Here is a tiny trained network, its code and every weight. The questions are about switching its units off for an input and a class, where a switched-off unit gives its printed mean instead of its output.

import numpy as np


def w(rows, s, z=0):
    codes = np.array(rows[::2]) - 128.0
    scale = np.full(codes.shape[1], s)
    scale[-1] = z or s
    return codes * scale


def norm(h):
    return h / np.sqrt((h * h).mean(-1, keepdims=True) + 1e-5)


def f(y):
    return np.maximum(y, 0)


def log_softmax(a):
    a = a - a.max(-1, keepdims=True)
    return a - np.log(np.exp(a).sum(-1, keepdims=True))


def net(x, mask):
    res = np.array(x, float).reshape(1, 5) / 4 @ E
    u = 0
    for l in range(3):
        y = f(norm(res) @ A[l][:, :-1].T + A[l][:, -1])
        res = res + np.where(mask[u : u + 10], y, B[l][:, -1]) @ B[l][:, :-1]
        u += 10
    return log_softmax(norm(res)[-1] @ U[:, :-1].T + U[:, -1])


A, B = {}, {}
E = w([
[128,128,125],'x0',
[143,4,143],'x1',
[128,126,130],'x2',
[44,133,37],'x3',
[245,150,89],'x4',
],0.004)
A[0] = w([
[96,165,198,53],'L0N0',
[247,227,103,63],'L0N1',
[143,116,180,80],'L0N2',
[102,160,102,72],'L0N3',
[83,186,153,182],'L0N4',
[125,232,218,17],'L0N5',
[110,223,255,3],'L0N6',
[116,124,103,151],'L0N7',
[91,115,50,209],'L0N8',
[108,209,99,54],'L0N9',
],0.0076,0.0024)
B[0] = w([
[155,110,90,174],'L0N0',
[136,173,165,253],'L0N1',
[127,140,147,158],'L0N2',
[85,192,254,166],'L0N3',
[171,126,114,232],'L0N4',
[161,100,46,207],'L0N5',
[130,82,46,214],'L0N6',
[105,133,125,163],'L0N7',
[70,145,117,240],'L0N8',
[95,136,149,204],'L0N9',
],0.0064,0.0037)
A[1] = w([
[148,143,180,43],'L1N0',
[73,173,139,57],'L1N1',
[105,73,116,85],'L1N2',
[95,232,189,130],'L1N3',
[147,99,232,119],'L1N4',
[122,158,81,186],'L1N5',
[101,45,174,188],'L1N6',
[62,113,69,155],'L1N7',
[150,107,162,79],'L1N8',
[170,254,214,7],'L1N9',
],0.0065,0.0014)
B[1] = w([
[229,67,71,145],'L1N0',
[99,152,149,199],'L1N1',
[83,70,124,175],'L1N2',
[134,250,86,242],'L1N3',
[139,198,253,178],'L1N4',
[198,68,167,215],'L1N5',
[26,221,183,209],'L1N6',
[71,117,169,251],'L1N7',
[117,105,142,149],'L1N8',
[153,183,107,227],'L1N9',
],0.0051,0.0031)
A[2] = w([
[181,52,229,62],'L2N0',
[140,118,174,101],'L2N1',
[77,107,74,188],'L2N2',
[108,52,92,253],'L2N3',
[204,254,92,228],'L2N4',
[7,48,110,141],'L2N5',
[60,62,107,112],'L2N6',
[112,41,109,45],'L2N7',
[78,165,77,141],'L2N8',
[138,12,149,176],'L2N9',
],0.0071,0.0021)
B[2] = w([
[145,128,249,161],'L2N0',
[114,154,187,142],'L2N1',
[231,55,153,186],'L2N2',
[229,3,96,180],'L2N3',
[97,37,107,254],'L2N4',
[223,129,132,222],'L2N5',
[224,115,66,179],'L2N6',
[42,202,118,149],'L2N7',
[160,94,50,191],'L2N8',
[76,185,23,171],'L2N9',
],0.003,0.0057)
U = w([
[177,33,33,252],'0',
[226,173,104,112],'1',
[78,113,244,129],'2',
[201,104,229,80],'3',
[8,177,93,77],'4',
[90,209,76,106],'5',
[17,1,98,47],'6',
],0.013,0.0035)

Each question gives the input, the list of numbers given to net, and the class t.
The units are the neurons (one row each of A and B). Each row of codes is followed by its name. A weight is (code - 128) times the scale printed after its matrix; where a second scale follows, it is the last column's (A, B and U).
mask holds one flag per neuron, layer by layer. A switched-off neuron (its flag False) gives its mean, the last column of its row in B, instead of its output. The means were averaged over made-up inputs and are rounded, as every weight is.
A unit's drop is (log p(t) with every unit on - log p(t) with that unit switched off) / (log p(t) with every unit on - log p(t) with every unit switched off).
The circuit of an input: a set's keep is (log p(t) with only the set's units on - log p(t) with every unit switched off) / (log p(t) with every unit on - log p(t) with every unit switched off). Starting from the 12 units with the biggest drops (on a tie, the unit counted first), units are removed one at a time, each time the one whose removal leaves the highest keep (on an exact tie, the one counted first), for as long as the keep stays at least 0.8.
circuit, biggest first: the units of the circuit, biggest drop first
most important unit: the unit with the biggest drop
top k neurons: the k neurons with the biggest drops, biggest first
top k neurons in layer l: the k neurons of layer l with the biggest drops, biggest first
drop when u is switched off: that unit's drop, to one decimal
input [1,-3,1,-8,0], class 0: circuit, biggest first => L0N6, L0N5
input [-7,3,-5,-6,-2], class 2: most important unit => L1N6
input [7,6,-8,0,-8], class 2: circuit, biggest first => L0N6, L1N4
input [0,0,-6,-8,-3], class 0: circuit, biggest first => L0N5, L0N6
input [8,8,7,-3,-4], class 2: circuit, biggest first => L1N6, L1N4
input [3,7,-3,-1,8], class 3: circuit, biggest first => L0N6, L0N5, L2N0
input [7,8,-6,0,-3], class 2: circuit, biggest first => L0N6, L1N6
input [0,0,1,-6,-8], class 0: top 3 neurons => L0N6, L0N1, L0N0
input [1,5,7,0,-8], class 2: top 2 neurons in layer 2 => L2N4, L2N5
input [7,-5,2,-4,-1], class 0: drop when L0N6 is switched off => 0.1
input [-8,-2,-3,-2,-5], class 0: drop when L1N2 is switched off => 0.0
input [-4,-6,-3,-8,-2], class 0: drop when L0N5 is switched off => 0.1
